Each row has a class, written after it.
[  57  -34  -23 -148 -438   72 -403  239  -70 -190 -154 -326  -45 -117
  -30 -199  143   26 -145  227  -59   11 -273  334  -37   16  -83   22
   23 -105   67   39  -79]	tedib
[ -26 -303  -47  -83 -211  118 -322   34 -317 -292 -296 -198 -204  -25
 -132  315  288   73    6   28 -384  296 -298  154  -49  -15  299  282
  315 -412  -45   50   17]	nes
[  -9  305   98   59 -200   32  211  145  136 -314  228 -394  206   58
  178 -506 -276  423 -449  262  380  -19  223   21  -46  405   81 -163
  130  -78  -71  197  198]	tedib
[-184  179 -135 -137  147  145  -24  345 -350 -246   -7  125  164    1
  249 -429 -149  213 -266   34   50  -13  180  316   47  219  157  -68
  -54  -12  130   92 -208]	Zosa
[-149  301   65  359 -212  199  -97  112   -7 -163  169  524   94 -224
  -42 -516   28  189 -120 -136 -215  184   11  291  210   49  192   11
  310 -390 -174 -181 -106]	kinap
[  34  131   76  155  198  129  193  169  242 -188  238  -16  273 -248
  441  -91  342  130 -681 -229  402 -413  187  -53  -85  486  191 -461
 -132 -119   47  241  181]	nes
[  83  457   22    0 -195  176    2   88 -150 -109  181  -88  274 -260
  318 -334   80  258 -899  159  380   44  363  166    7  460  463  100
 -157 -244 -409 -136  -86]	Bura
[ 204 -220   50  174 -405 -384 -310  187  248  -58  -79 -294   44  122
   27 -260 -335  268 -480   67 -404   74 -396  429  -54  -97  238  165
  295  109   79  -28  230]	kinap
[  70 -401  122  171 -454  159 -374   31 -228 -121   53  -74  -95 -385
 -299  249  294  301  334  174 -306  115 -147  117   -5 -263  118  313
   60  -34  278 -122   65]	tedib
[ -65 -122  -67  -56 -167  240 -211  233 -216 -347  214 -130    7   32
 -220   20  211  272 -305  193 -243  133 -302  340  -50   47  379  249
  188 -121   78  -71   96]	Bura
[ 151 -167  -16  142 -252  155  107  492   62 -352   81 -326  129  -64
  106 -106  147  277 -199  -18 -276  -39 -238   84   76   26   -1  184
  546   34  245   59  237]	Susug
[  80 -182   88  135    0  110 -136 -546  340  -23  145  132  230 -556
  -55   73  343   33 -222  166   29 -178  248   75   -9  296  -63 -472
 -181 -237  -38  175  -57]	gur
[ -32   96  182  219  103   34  300  156 -111  -68  501  -74  569 -166
  428 -266   19  538 -733 -144  147   43  340  303  -94  354   20 -174
  126 -266  -88  -20    9]	gur
[ -87  -89 -119   68 -109  -49   -4  245 -221 -230    1 -259  -82 -215
  143  318  -89  -92 -115 -148 -382   44 -269  360   49  -38 -150  290
  136  -28  190  -45 -120]	fumi
[  85   92  123  234 -175   60 -319 -116  422  144  347  162  141 -246
   69 -307 -108  224 -320  233  274 -217  145  322   -1  444  143 -524
  -66   36  -25 -121 -165]	Zosa
[ 146 -190  -33  349 -231  -82 -258  127 -184  118  158 -546   -3  215
    7   41  -27  249  140 -250   82  134 -215  362  -49 -210   45    4
  430   -9   49 -184  248]	pevaz
[ -15  113  150  251   36   60 -156 -274  195 -180  154  -84  286    3
  436 -496  145  386 -221  269 -142   30 -153  206  -44  298  114 -337
  190 -657 -372   93  -19]	gur
[-147  162 -118 -255  146  -10 -469 -126 -191 -164 -216  100   30  203
  242  -35   87   30 -584    6  107   85   51  133  -67  385  540   51
 -164 -122   45  -34 -341]	Suza
[ 304  -73   10 -156 -170   10 -486  117   95   76  148 -328   29  190
   22 -256  145  427 -257  164   62   83 -208  -78 -101 -118  250  136
  -90  193   56   61   56]	tedib
[ -15 -193 -100  256   33  -51  -55  -94  -74 -159   55   48   94   46
   82 -100 -101  182   52 -185  -79  149  207  204  160   30 -144 -101
  329  278  512   69   -3]	fabo
[   2  -81   74  -98  203    4 -103  108  195  -61  -38  408  198  -99
  154 -353  294  141 -417  150 -122 -219  312  177 -146  210  263 -277
 -274 -513 -123  344  -60]	fumi
[ 103  117    0 -155  213  -70 -225   51  252 -102  -86  -59  139   72
  450  -98  -65  -29 -562 -281   15 -136 -223   42 -166  359  175  -56
  -86  216   69  -15 -129]	gur
[ -73  244 -203  166 -169   70 -385 -249  -33 -481  111 -330  103   13
  -48 -112   42    9 -361  359  301   69  -73  216   20  227  319  -24
 -150  354  634 -178 -300]	kinap
[-161   11  124   30  -16 -300  211  245  457 -122  408 -193  109 -221
  349  -22 -213 -157 -784 -246   69 -494  228  463   43  461 -147  -93
 -138  134   23  113  252]	Suza
[ 173   25 -131  402   80  175  -53  -41 -133  -80  236   40   75 -558
  268 -153  250   72  176   43  104  -47   44  202  174  -44  194  -94
 -122   -5  -25 -118  137]	pevaz
[ -96  -40 -175  279 -113  172  -44   -6 -338 -354  284 -301   -2 -179
   80  278  -22   26  -59   64 -334   50 -316  479   86  -23   49  114
  169  -36   52 -182  135]	fabo
[  66   24  -29 -159  -51 -137 -162   40  163  -93 -121 -237  223 -208
  161 -183 -273 -125 -656 -236  293  -50  267  278 -123  501   89  -80
   21  143  -75   12  -45]	Suza
[-314  140  191  410 -289  -72   86  -51  255 -153  143  381  142 -272
  -25 -531 -273  289 -199 -452 -196  -70  100  197   33   17   32  -50
  125 -584  -93  167  289]	Bura
[-105   85  344 -299  -15   22 -103  276  -85   71   40  242  267 -548
  139 -410  -35  365 -497 -411  534  -84  235  -67  -61  509  194 -201
  -50  127 -408  119   80]	tedib
[ -24 -124 -122   -9  -31  -45   13  268 -192 -255  -58 -305   85  -93
  172   51   20  132 -372 -261 -211 -152 -175  291  162  -14  -13   40
  184  303  243  129  258]	Susug
[-117  184   89 -166  -76  -96 -356 -222  192 -258 -209 -174   18    2
  141 -240 -238  -86 -504  -12  120 -191   61  359  -35  532  185 -178
 -107  151 -248    3  179]	Suza
[  51 -125   -7 -138  205   33  180  192 -182 -219 -226  -53  270 -141
  470  -31  -14  141 -372 -303  121  -20  -70   22 -331  269 -112 -134
 -128  -70  296  160  161]	gur
[ -24 -192    3  -37   29  -20 -190  344 -159 -308  320 -705  -66  150
  113   41 -137  212  -60 -258  112   99 -226  336  -53  151  153  298
  325  442  210  -86  182]	kinap
[-227  -53 -157   80   60  -18  201  115   19 -254  398   57  240 -184
  214  -20   82  -52 -451   65  211 -151   -3   64  -38  337  -27 -156
  135 -264  288   30  -49]	pevaz
[-163  -78  270 -406   14   25 -360  142  -66  -73    7 -299   30  229
  457 -147   20   82   14 -127  145 -198   49  -94 -153  371  -80  299
   12   91 -139 -115   28]	Suza
[  77   53  110 -173   91  154 -376   58  204 -177  181 -464   33   44
  332 -478 -239  172   95   84  167 -122   -1  277  -93  498  -68 -172
  156  204 -286   -5   26]	fumi
[  89 -306 -107  118  -44   80 -235  131 -335  -65   39 -472   97  368
   21  170  124  114  138  182  -84  -19 -253  155 -110  -88  115   98
  382   95   67 -254   99]	Zosa
[ -99   64  159  154  -77  104 -127   -4 -240  -77    9 -188  295 -106
  -14  -14  122  244 -155  -76  221 -107  230  121 -257   77  204 -112
 -170 -276  -34  -10  -45]	fumi
[-152  -17 -136 -182 -252 -105 -106  273 -222 -198   69 -453   28  192
  108 -187 -226  185 -399  101  110    8 -109  185   56  127  244  202
  238   39   80   21   71]	Susug
[-141 -270   13   85   41  121 -361 -157  -99 -413 -103  103   86 -414
  316 -263  319   94   22   29  162  -52  194  356   32  472   85 -261
   32 -221  265  120   47]	Suza
[-114  -13   88    0  134  121  246  355  182 -181  497    4  179  -40
   53 -144 -194  297 -421 -194  -38  -48  320  273 -117  386   12  -61
  198 -250  -30  166   21]	Zosa
[  13  -49   19    5 -256  -64 -334  221    8 -131   17 -425 -135  100
   18 -130 -125   32  105 -114  -21   88 -214  202   47   39  136  310
  401  127  -60 -136   48]	pevaz
[  26 -259   48 -146 -368  124 -376  211  -27   -5  205 -264  -85   93
 -154 -110   61  345  -33   35   19  118   -8   83   63  110  109  279
  431   59  110   -7  -70]	Bura
[  91   14  -77   64   -7   96   47 -114  121  -50  356  -49  182 -552
  206 -260   -3  239 -445   62   61   36   74  307  170  323  -25 -333
   76 -224 -316  127  142]	Susug
[ 119 -107   64  -49 -287    6 -172  191   80 -127   -5 -502   98  170
   28  -60    8  160 -308  -99 -196  -79  159  114   71  106 -136  244
  452   92 -110   65   81]	Zosa
[ 173  -71  258   46 -186  -33 -261  238  287   67  255 -334  -15  -29
   35  -88  -15  304  -96   42 -116   25 -147   97  -43   55  350  325
  118   22 -267  -93   49]	Suza
[  -1  192   22  138  194  330  156  165  249 -310  -34  188   45   77
   86 -201  179   -7  -49  100   47 -236  442  357   20  436  100 -490
   53 -126  243  203 -185]	gur
[   0   72  148   12  -86 -191 -362  116  306  121  334 -251  122  172
 -170 -714 -289  272  -93 -165  582  254  -34  216 -129  110  254  -58
   39  202  -80  -91   88]	Suza
[-184  192  103  -70  -26 -149   46 -236  173  -63 -204  144   10 -520
   50  337 -253 -262 -416 -191  397 -228 -129 -103  -99  549   89 -333
 -215  189  -23  -27  -28]	pevaz
[ -69  -83 -139  174  -20  -82  -94  247 -163   50  265 -296    7   61
   59  180  146   25  -24 -149   56  -92 -181  260   77 -191   13    3
   95   67  324  -34 -118]	pevaz
[ 122   83   69  154 -212   43  -50  136  132    8   89 -390  152  193
  342 -143 -242   40  -89 -208 -101  -70  129  124  -17  165 -376   46
  419  119   50 -215  -78]	nes
[ 366   40 -137  374   48  -25   96  267  190 -102  -24 -160   25   53
   43   10  -10 -103 -185 -503  -87  261   41  291   82  -44 -108   88
  424  374  350 -141   14]	kinap
[  50 -314   31  -95   74  -51 -115   14 -304  -72 -158   -3  143  351
   -6  128  183  153  -88   86 -234  178  150   80 -145  -77  -46  238
  104   71  232 -130   67]	Zosa
[-257  192   56  223    5   48  154  217  269 -385  253 -103  267   19
 -188 -284  -71   13 -282 -150 -156 -218  -42  447 -141    7  -30 -139
  -82 -163  267  137   18]	Bura
[-120   77   36  -61  136  233  151  162 -225 -215   65   -4  143  -56
  175 -131  180  269 -330 -133  281 -170  265   -9    2  343  170 -245
   84 -173  -91  260  184]	kinap
[ 102  -19   71  -39   35 -130 -198  196   93   82  -96   72  366 -278
   89 -770   36  236 -361 -346  617  130  419  115   20  281  213 -216
  115  169   32  178 -177]	Bura
[  -7 -162 -201  149 -212 -150 -152  -82 -418 -115  105 -492  111 -153
  -57  178 -145  225 -427 -151   30  317 -179  245  127  -14  307  328
  377  175   18 -146   58]	Bura
[  87  -19 -103  220  102 -194   88   63 -153 -187  -11 -571   84  218
  -29  320 -166  -94 -122 -126 -257  192 -266  396 -101 -166  -41  132
  210  213   98 -176   46]	tedib
[ 249   31 -131  105 -371   11 -332  281  248 -152   23 -455  158  307
  194 -476  -32  259 -457   -6 -118  -55 -296  127   10   32 -129   -9
  497   32  145   91   80]	fumi
[  -5 -132 -132   26 -288   91 -272  206   13 -246  227 -401  -78  -32
   23   -1 -133   91 -142  -99 -165   36 -382  305  -79   22  119  255
  182  -30  235  -63   33]	gur
[-159  -66  -89 -141 -267  233 -363  -19  -93 -236  228 -370 -133 -106
  -72   33  -53  100 -100 -127  156  -42  -48  308  125  341 -136   -6
  265  231  207   -2  -24]	Bura
[ -93  216   15 -148  283   23 -133  -11  179 -162  112 -287  111  346
  273 -205  -70  -51 -261 -128  130  -89  207  191   -4  437   86 -114
  165  102  -93   37 -305]	gur
[ -31 -114   52   67 -345   87 -281   34 -259   38  263 -207  -22  -60
 -177  277  126  365 -290  189  -44   68 -131  271   66   85  229  -23
  256  -86  -86 -123  -47]	tedib
[ -28  271  194  137  274 -243  -37   85  355 -108  247  -36  312  178
  146 -439   42  259 -656 -173   53  154   80  228   75  276  245  -94
  196   51 -240   52 -168]	Zosa
[ -55  211  -58 -173  329  225  111  122  212 -179  446   93  131  515
   24 -460 -220  204 -228    9 -166  -67  337  -11 -146  171   84   71
   49 -187 -223  117  156]	fumi
[ 122  -41   56   28  119  103 -149  -94  316   23  276  124  160 -683
  302 -258   18  385 -473 -117   40 -123  113  301   83  419  -44 -619
 -193  -65  -18  385  -68]	nes
[ -31  -18  290  456  302  -62  180  -77  191  -27  360  202  351   73
  111  136  131  358 -313 -217  -67  -89  391   55 -127  270  419 -141
  272 -231  -85  -96   53]	pevaz
[-150  161   90  267  -29 -265   52  -66   63 -116  -84  138  219  -31
  467 -193  -34  -13 -603 -194   18    2  202  185  -18  336  207   30
  106 -520 -183  -72   -5]	Suza
[-144  346  -59  -83  564   34  190  -11  174 -364  526 -305  312   83
  381 -319   71  -83 -428 -144  172 -216  301  312   85  292 -179 -132
 -305  395   92   24   39]	Susug
[ 256  132  251  143  150   78   -6   85  398 -140  177  -93  227  -61
  312 -467  331  399 -684 -318  249  134  218  215 -196  442  241 -367
   82 -494 -449  256  368]	nes
[ 205   31  242  -18   88   95  121   36  296  -92  186  252  477  186
  310 -624   97  571 -644   -3   43  137  537 -149 -172  434  117  -68
  288 -326 -191   45  248]	Susug
[ 168  228 -102   39   58   68  113  -11   34 -275 -213   31  180 -379
  254 -198  237 -122 -554  107  261  -66  144   34   -1  329  122 -190
 -200  -71 -145  116  124]	fumi
